Moves between nodes:
from | u m
x936 | x561 x156
x232 | x156 x561
x352 | x76 x54
x772 | x760 x710
x236 | x717 x438
x777 | x710 x760
x347 | x777 x398
x717 | x85 x575
x54 | x244 x352
x387 | x454 x686
x786 | x575 x85
x63 | x347 x962
x206 | x625 x89
x686 | x91 x387
x53 | x597 x73
x245 | x913 x741
x605 | x772 x426
x589 | x686 x454
x811 | x245 x679
x913 | x823 x953
x156 | x206 x936
x505 | x515 x484
x244 | x199 x544
x597 | x484 x515
x535 | x387 x91
x398 | x962 x347
x575 | x438 x717
x741 | x679 x245
x199 | x605 x711
x760 | x398 x777
x679 | x589 x811
x544 | x352 x244
x76 | x236 x370
x426 | x711 x605
x454 | x811 x589
x515 | x73 x597
x484 | x232 x505
x561 | x505 x232
x625 | x953 x823
x710 | x426 x772
x73 | x786 x53
x823 | x89 x625
x89 | x936 x206
x953 | x741 x913
x91 | x63 x535
x711 | x544 x199
x962 | x535 x63
x370 | x54 x76
x438 | x370 x236
x85 | x53 x786

Each row, then its node:
29 2 -13 11 -1 38 -5 11 -13 36 29 -16 5 25 7 -2 1 7 10 0 4 26 5 4 -9 8 -5 25 -22 1 -49 -15 28 0 17 -22 39 25 -2 -19 -16 -11 -1 -1 38 11 15 31 29 21 21 10 -13 -4 -3 4 0 -3 -28 16 16 -19 -24 15 23 -12 15 -6 16 15 10 -13 18 13 -10 -16 8 24 -10 36 1 -8 -31 -9 0 -1 2 9 -13 19 16 -23 -9 -27 -7 2 18
node: x232
17 -9 -9 30 15 29 -2 -1 22 12 17 -15 6 14 25 -30 -7 -11 -19 1 9 4 -1 -48 -1 -3 -29 -11 -3 26 -15 9 26 -9 5 -22 26 6 28 4 -12 6 4 5 13 -1 24 -15 6 55 8 -14 -32 16 21 12 6 15 -27 33 27 2 -3 -16 25 -2 3 12 5 38 10 6 21 28 8 0 22 4 -9 39 -1 1 -28 -21 27 20 13 26 -22 28 6 -12 -5 -15 -28 -7 15
node: x53
-21 0 -5 -20 13 -12 26 -41 -8 -12 -35 13 3 -42 12 7 14 5 -12 0 -3 -35 -2 15 -3 -19 -11 3 29 -13 25 -7 -37 4 12 25 7 -29 29 26 23 -7 25 4 -24 -29 -32 6 -18 -39 -11 -9 8 35 15 -3 10 17 33 -29 -42 19 20 -13 -21 -10 -9 3 -8 7 -7 0 -16 -20 3 -10 -17 -40 7 -8 1 -8 39 8 -5 12 -7 -16 31 4 -5 40 7 22 11 -11 -10
node: x823
57 5 -17 22 -8 16 -12 38 -2 16 14 -6 -5 22 8 6 -8 8 21 12 -2 55 3 18 10 15 35 -9 -36 -8 -5 1 10 -3 1 -5 -4 39 -36 -28 -16 10 -18 -40 16 26 15 30 11 7 2 7 4 -27 -19 3 -2 -36 -27 11 50 -2 -18 3 -25 -13 24 14 6 -36 -14 -10 12 -12 -28 13 12 19 -3 -2 4 -7 -45 -27 -8 -9 1 25 -14 -15 3 -6 17 -14 -4 -10 -10
node: x772
-30 -16 6 -26 12 -25 14 -30 -5 14 -9 -9 -23 -33 -11 5 3 -22 -32 1 4 -45 -1 -9 -26 9 -28 -12 25 11 27 6 -16 -3 10 16 -15 -30 27 20 32 -17 16 25 -12 -32 -44 -25 -24 -33 -9 -11 -10 31 13 -4 -17 49 0 -13 -6 -5 -3 -7 -8 -13 -6 -15 -3 19 4 0 -21 -2 17 -9 0 -5 -21 0 22 12 23 11 13 -7 -6 -18 46 -6 -9 13 -12 16 -9 -12 -3
node: x711

From each start, follow one symbol. Which node do you reach?
Answer with the node's name.
13 -2 -17 27 20 29 -8 -5 13 44 17 -28 -9 3 30 -25 -25 -4 -37 8 15 -16 -18 -37 -18 -8 -50 3 -4 25 -18 -2 37 -6 -13 -1 13 10 13 1 14 7 -23 27 0 29 -17 -8 -10 58 -3 -53 -23 -2 24 33 1 33 -18 -5 21 -7 -15 4 10 -4 18 -17 -3 53 -4 -7 25 28 8 -11 25 9 -36 23 4 -13 -23 -21 22 8 22 0 5 36 28 15 12 -9 -32 3 29
u x53
-41 12 -3 -26 11 -25 5 2 -17 -28 -14 11 3 -25 -9 -2 10 5 -1 -10 12 -29 15 -6 6 4 11 -26 16 -19 30 0 -24 1 -10 7 5 -11 9 16 33 -27 23 -6 -12 -36 -30 -15 -16 -61 -7 4 26 13 -12 -3 -3 16 33 -7 -30 21 22 -8 -27 11 -21 -5 18 -20 -5 -3 -6 -35 20 6 -18 -2 10 -38 8 -8 27 17 -6 16 -13 -7 13 -14 -7 6 -7 34 24 -10 -17
u x823
-39 -3 9 -14 2 -26 7 -17 -19 -26 -25 17 -1 -37 0 -11 28 -35 -8 4 19 -47 12 1 0 11 9 -10 24 -18 18 -27 -28 29 14 7 -24 -14 42 31 16 9 24 9 -22 -6 -31 -36 -38 -29 0 -8 0 17 -2 -6 13 13 28 -37 -14 -20 -13 -16 -35 2 -24 -5 1 -2 4 3 -16 5 17 12 -13 -25 17 -34 7 -14 28 19 -31 -11 -18 -27 39 -12 -25 36 2 21 11 -11 -20
m x772
1 -18 -23 28 9 20 -15 -10 22 42 18 -19 6 -1 13 -1 -36 -6 -14 -8 1 -9 -1 -28 -10 9 -47 0 -13 9 -6 -2 47 0 -22 -21 22 21 3 -5 -3 2 -40 31 -6 23 11 -27 -30 45 -2 -42 -19 8 9 21 -3 10 14 2 34 5 -26 -1 18 4 14 -13 3 64 16 -9 24 24 18 -5 32 5 -19 7 13 -1 -17 -13 3 7 31 -1 -15 37 28 -9 2 -5 -28 -19 32
u x53
26 21 -10 21 -5 31 -6 41 -5 9 18 -3 5 43 14 12 -16 2 16 -27 -23 3 -6 -1 13 -1 5 0 -11 10 -34 19 23 -1 -5 -16 -6 41 -15 2 -20 6 -27 -10 25 6 29 41 28 33 -13 26 9 -27 -1 -8 -14 -15 -41 18 26 -5 -5 2 11 -21 25 9 18 -19 7 -16 13 13 -13 -15 10 24 -8 24 -7 5 -32 -16 11 6 -15 31 -33 15 4 -49 -8 -15 -28 17 -1
m x711
-10 -20 4 -1 10 12 -22 -39 15 0 8 -28 21 0 5 4 5 -14 -24 -13 -1 -45 29 -22 -9 17 -49 7 7 21 3 10 13 -13 0 -2 11 -4 50 4 14 -1 20 20 -10 4 -1 -36 -9 23 -11 -30 -9 27 28 5 3 31 7 -26 -4 -12 9 -6 9 16 5 6 -10 63 20 6 21 22 21 -21 20 -11 -11 28 19 8 -6 -17 28 12 20 -3 -9 42 2 11 9 8 -34 7 2
m x53
-35 10 11 -15 18 -31 -5 -37 -24 -44 -37 7 8 -26 -7 13 27 -27 -13 -6 7 -27 -16 -7 6 14 5 -22 21 -16 7 -16 -27 12 10 21 -26 -23 41 22 33 -12 15 -1 -33 -16 -28 -27 -40 -16 4 -9 3 45 3 -11 10 5 30 -46 -16 -19 -7 -11 -3 8 -17 9 -9 6 13 27 -12 -13 13 16 -25 -16 15 -27 9 -10 44 11 -23 -20 -18 -27 32 -22 -2 36 1 26 -2 -18 -14
m x772
21 -7 -25 24 12 -1 -21 -7 12 23 20 -34 15 -14 13 -5 -28 21 -31 -9 -3 -16 2 -42 -15 8 -44 -6 -15 28 -2 2 38 -14 -17 -17 3 15 23 -2 13 4 -23 22 4 22 -6 -12 -11 60 -19 -33 -30 5 10 13 -7 24 3 -10 12 -9 -10 21 -1 10 13 -3 -8 55 14 -5 27 16 12 -10 37 -5 -39 4 -2 -1 -22 -30 0 2 26 10 -14 36 16 17 0 -1 -45 -15 31
u x53
39 29 -20 17 1 28 -9 -12 3 9 39 -18 10 12 26 -4 -30 8 14 1 -9 25 -4 -16 15 23 -10 34 -6 21 -24 -2 24 5 -9 -23 26 14 8 -27 -17 8 0 4 32 18 34 -1 7 40 24 8 -20 -18 4 10 4 5 -17 14 -4 3 -15 25 26 14 10 8 -22 -2 -17 2 19 23 -11 4 25 18 -3 41 -13 -21 -22 -23 12 16 23 17 -15 14 -13 -21 2 -42 -9 12 24
u x232
6 -19 -7 31 6 12 -13 -27 14 42 36 -28 1 -14 35 -13 -11 -2 -29 -6 -6 -20 -13 -22 -29 22 -43 0 12 21 -12 -6 35 5 3 -23 8 -5 24 -22 -14 0 -20 28 -20 10 5 -24 -9 61 -12 -26 -31 -11 -2 20 -2 27 -6 2 17 -2 -16 1 -6 4 17 -6 -2 40 10 1 25 19 -1 -16 28 8 -36 8 10 -10 -20 -22 30 5 21 -1 -3 19 22 -1 11 2 -39 -6 26
u x53
-25 2 15 -6 13 -31 3 -44 2 -22 -10 12 -16 -23 -4 7 -10 -31 -29 -2 4 -55 -2 -10 -27 -6 -24 -5 32 10 -14 -12 -27 14 -16 17 -21 -17 27 17 18 5 7 29 -20 -10 -53 -40 -35 9 -21 -23 -12 24 40 4 3 27 22 -4 -21 -5 10 -7 18 7 -12 -16 -14 46 19 13 -12 1 9 -21 -2 -27 -17 -5 5 -17 23 8 17 -5 0 -18 59 14 -13 25 -26 2 -8 -16 12
m x232
-35 -4 20 -21 6 -24 2 -29 -5 6 -4 2 -27 -19 -9 -10 5 -25 -11 8 1 -44 -5 -4 -11 -16 -13 -3 28 26 0 -1 -2 -9 -2 -2 -27 -28 26 16 34 4 11 14 -44 -13 -32 -25 -21 -14 -23 -21 -16 37 28 7 -4 47 23 -1 -16 -2 23 -1 5 3 -24 -9 -11 47 -6 -13 -20 -5 -10 -4 5 -25 -15 -11 6 -24 28 13 20 -17 -13 -33 50 9 -6 9 -15 8 -18 -21 0
m x232
-27 12 5 -17 -4 -31 6 -6 -13 -31 -7 16 -5 -12 -47 -5 19 -13 -7 -13 7 -12 9 9 15 2 16 -16 22 -6 31 -7 -26 24 -4 16 -11 -13 -5 5 17 -17 12 4 -39 -35 -18 -6 -18 -56 -8 15 8 34 -4 -21 -3 18 23 -22 -17 2 33 -20 -21 -15 -13 7 17 -31 5 6 -6 -24 7 -1 -25 4 27 -15 11 5 38 18 -27 2 -8 -17 25 -6 -28 27 -9 29 6 -1 -30
u x823
29 14 -13 6 -7 12 -8 33 -23 8 14 -19 7 31 16 23 -13 26 12 -5 -9 23 -4 12 3 -6 13 -4 -13 -7 -39 30 30 -6 11 -14 -4 34 -2 -15 -19 19 -1 -9 31 21 42 21 14 23 -5 26 6 -34 -1 -1 -18 -13 -27 7 21 -4 -11 -8 31 -6 11 2 4 -13 20 6 20 1 -18 -22 3 25 -7 41 -15 31 -24 -14 31 10 1 31 -12 24 4 -42 15 -29 -26 5 15
m x711
37 18 -14 -5 -21 10 -14 50 -13 9 -5 -11 -7 33 -7 14 -17 21 31 -1 -2 36 9 -2 7 3 27 15 -12 8 -6 3 -10 2 -5 -17 -11 24 -18 -5 -23 5 -19 -31 -2 3 38 26 43 -16 11 23 22 -16 -19 -21 29 -40 -21 29 16 17 -8 -15 -12 -4 20 15 7 -32 3 -3 9 -12 -37 1 -6 8 9 7 15 21 -39 -20 11 15 -1 14 -35 -10 18 -28 28 -19 2 8 -5
m x823
-28 -1 -4 -22 -8 -31 15 -12 -29 -41 -11 4 1 -17 -5 7 32 -35 -6 -6 -3 -25 8 -11 -1 -14 -21 -8 17 0 38 -15 -53 22 7 13 -21 -29 35 19 17 -13 17 13 -22 -16 -18 -18 -29 -1 -5 -17 -2 23 6 -12 8 8 35 -23 -14 -6 2 -20 -7 0 -9 0 -4 -11 -3 22 -25 7 -2 14 0 -22 0 -27 10 -4 14 30 -16 -14 -8 -7 26 -33 -27 38 -6 20 0 -21 -7
m x772
-36 12 -5 -24 7 -19 8 -8 6 -28 -28 3 0 -15 -24 -8 17 -13 7 -24 23 -31 17 13 -2 2 2 -7 13 -1 34 -1 -46 8 -7 14 -18 -13 5 12 25 -14 15 -1 -15 -31 -14 -6 -10 -73 7 -2 23 7 -8 -22 -2 12 29 -12 -11 0 34 -6 -35 -7 -33 -20 -2 -9 1 10 -27 -21 13 -2 3 10 22 -30 13 12 12 4 -27 23 -13 -22 14 -19 -20 22 -27 24 26 -5 -38
u x823
34 17 -19 17 -23 44 -20 7 16 17 32 -11 19 22 15 7 -37 4 5 19 -9 21 -13 -16 4 17 -22 26 -16 20 -24 -14 44 2 -14 -18 29 -1 -5 -21 -39 6 1 -8 32 33 13 -9 14 59 9 1 -36 -4 -4 12 7 -10 -12 23 -8 0 -11 0 23 16 10 17 -11 3 -6 -4 21 24 -1 4 0 21 -26 35 1 -7 -10 -8 14 4 16 1 -24 25 18 -36 -5 -23 2 14 33
u x232
48 24 -32 0 1 10 -3 34 -5 1 22 -5 4 38 11 -2 -35 19 23 3 -22 32 -6 5 0 14 21 19 -1 6 -1 -18 36 0 7 -15 -1 14 -14 -8 -14 15 -9 -33 2 31 17 20 16 19 6 29 0 -23 -10 6 -20 -7 -19 25 -3 3 -25 4 1 -5 26 29 -1 -14 -4 -7 12 -6 -25 -1 22 -4 -18 22 7 -10 -21 -27 25 -19 -7 15 -39 0 17 -24 11 -32 -9 22 28
u x772
6 -9 -9 39 8 24 -5 -3 8 38 24 -38 1 7 21 2 -31 -6 -25 1 -2 -14 6 -30 -14 0 -45 17 -17 16 -20 11 55 -2 4 -9 14 -7 15 -19 -1 -11 -19 37 5 5 -4 -13 -23 57 9 -31 -18 18 18 15 -22 19 -8 1 9 -11 -27 8 11 15 17 -2 -21 47 7 1 16 16 12 -6 32 1 -29 9 4 4 -23 -43 15 21 24 10 -8 31 19 -6 12 -13 -45 2 30
u x53
-33 19 -3 -25 5 -19 8 -25 -14 -32 -30 28 -21 -13 13 -16 32 -27 -20 0 16 -32 20 -11 24 2 -10 -19 32 2 24 -19 -30 2 6 12 -4 -13 31 29 24 7 37 15 -28 -32 -26 -13 -14 -21 -8 -2 6 17 4 -14 -1 1 8 -34 -21 -1 -1 -11 -28 4 -25 -10 1 2 5 15 -34 5 8 14 -2 -10 3 -27 7 -2 18 0 -11 -10 -22 -33 37 -13 -19 33 -12 20 5 -9 -22
m x772
-20 23 1 -35 14 -29 1 1 1 -35 -19 12 7 -18 -20 -9 11 6 -5 -6 6 -18 27 2 23 11 7 -11 18 1 28 -7 -31 15 1 27 -23 -13 8 14 26 -17 7 -3 -28 -47 -12 -19 -6 -62 -7 -4 14 16 12 -20 4 13 29 -10 -30 -7 22 -4 -30 5 -28 -10 6 -23 -7 2 -11 -14 6 15 -11 -2 18 -27 25 -2 32 12 -13 16 -10 -10 15 -10 -33 18 -5 33 25 -12 -42
u x823
-39 13 -7 -19 7 -42 -6 -9 -12 -36 -26 20 -12 -16 -33 -11 16 -2 -8 -9 -6 -28 24 11 12 0 3 -13 7 -10 36 -6 -46 -8 2 12 -20 -22 8 17 28 -7 27 14 -18 -44 -28 -23 -14 -78 -10 -9 17 13 10 -27 -1 6 20 -27 -16 0 16 -13 -28 14 -43 -4 15 -22 -8 -5 -20 -31 -8 15 -20 -1 5 -21 -1 12 15 18 -2 10 -15 -17 7 -11 -27 24 0 25 18 5 -27
u x823
46 4 -22 31 7 44 -9 1 5 40 28 -17 20 21 27 0 -19 -4 5 -10 -2 17 -12 -19 22 30 5 23 -12 2 -18 -7 45 -13 -4 -10 39 16 8 -27 -21 4 5 6 29 7 35 10 12 51 26 6 -27 -22 4 20 6 1 -29 17 16 5 -16 26 15 14 10 9 -10 6 -5 -5 19 17 0 18 14 30 -13 19 1 5 -15 -14 8 6 30 40 -17 19 12 -35 8 -46 -21 24 28
u x232
-24 10 15 -18 4 -11 18 4 -33 -23 -13 11 -1 -28 -18 2 29 -33 -15 8 13 -16 12 -13 -7 -30 -1 -5 17 -16 41 -21 -26 0 6 11 -3 -3 40 23 3 0 19 1 -13 -28 -31 -20 -35 -29 -4 -13 -2 21 -3 -1 15 26 27 -45 -26 8 15 -18 -8 17 -6 -5 3 6 -11 10 -33 -3 11 22 -6 -18 4 -16 14 -9 9 11 -21 -4 -16 -17 35 -14 -21 36 2 20 11 -12 -13
m x772
44 8 -19 25 -5 43 8 8 13 26 27 -37 15 16 2 -8 -15 7 -16 -7 0 20 15 -20 7 13 -12 11 -18 22 -22 -19 42 0 -6 -24 25 8 -2 -27 -28 6 4 -9 44 14 23 -4 14 70 25 -5 -9 -6 -9 16 2 -10 -33 22 -2 -1 -29 14 26 8 8 11 -23 -10 -1 -3 29 27 8 2 7 39 -16 29 16 -6 -26 -30 0 16 12 17 8 17 4 -40 8 -53 -8 25 36
u x232
-33 16 -14 -10 -2 -13 8 -30 -18 -29 -33 6 -8 -11 -19 6 30 -35 -16 -9 -14 -41 5 0 5 -3 -2 3 14 -17 32 -7 -20 18 3 32 -28 -32 19 30 17 -24 26 8 -22 -40 -27 -20 -31 -15 3 -1 6 26 -11 -2 18 17 20 -46 -8 -1 2 2 -28 12 -35 -8 -9 -5 -3 23 -8 -5 3 13 -6 -2 1 -28 8 -9 11 9 -27 -14 -15 -19 40 -21 -25 22 -5 24 9 -38 -18
m x772
-18 13 9 -26 -1 -28 6 -14 3 -34 -30 5 2 -32 -34 -1 14 -7 -25 -4 -4 -14 27 11 0 9 5 -19 -2 -6 27 10 -54 11 5 12 -19 -21 8 5 20 -27 14 5 -32 -17 -22 6 -2 -58 -1 -9 26 8 -4 -8 19 12 27 -27 -26 2 26 -1 -43 6 1 -4 6 -40 -3 9 -11 -13 15 -1 -8 0 18 -26 5 15 25 31 -27 6 -13 -4 22 -19 -15 29 2 17 16 6 -25
u x823
0 -26 -14 18 17 4 -13 -23 1 15 23 -27 6 1 5 -4 -16 3 -24 -6 -13 -17 -2 -18 -9 3 -37 -8 -4 31 -20 7 23 0 -9 -10 21 -2 22 -18 5 -3 -9 31 -6 16 4 -7 -7 33 -2 -26 -15 16 6 8 -13 33 -9 8 14 6 -8 -1 9 -10 20 -5 2 56 -9 1 16 23 -1 -9 26 16 -25 3 6 -16 -1 -20 5 9 26 -2 -15 12 13 0 -5 -13 -12 20 22
u x53
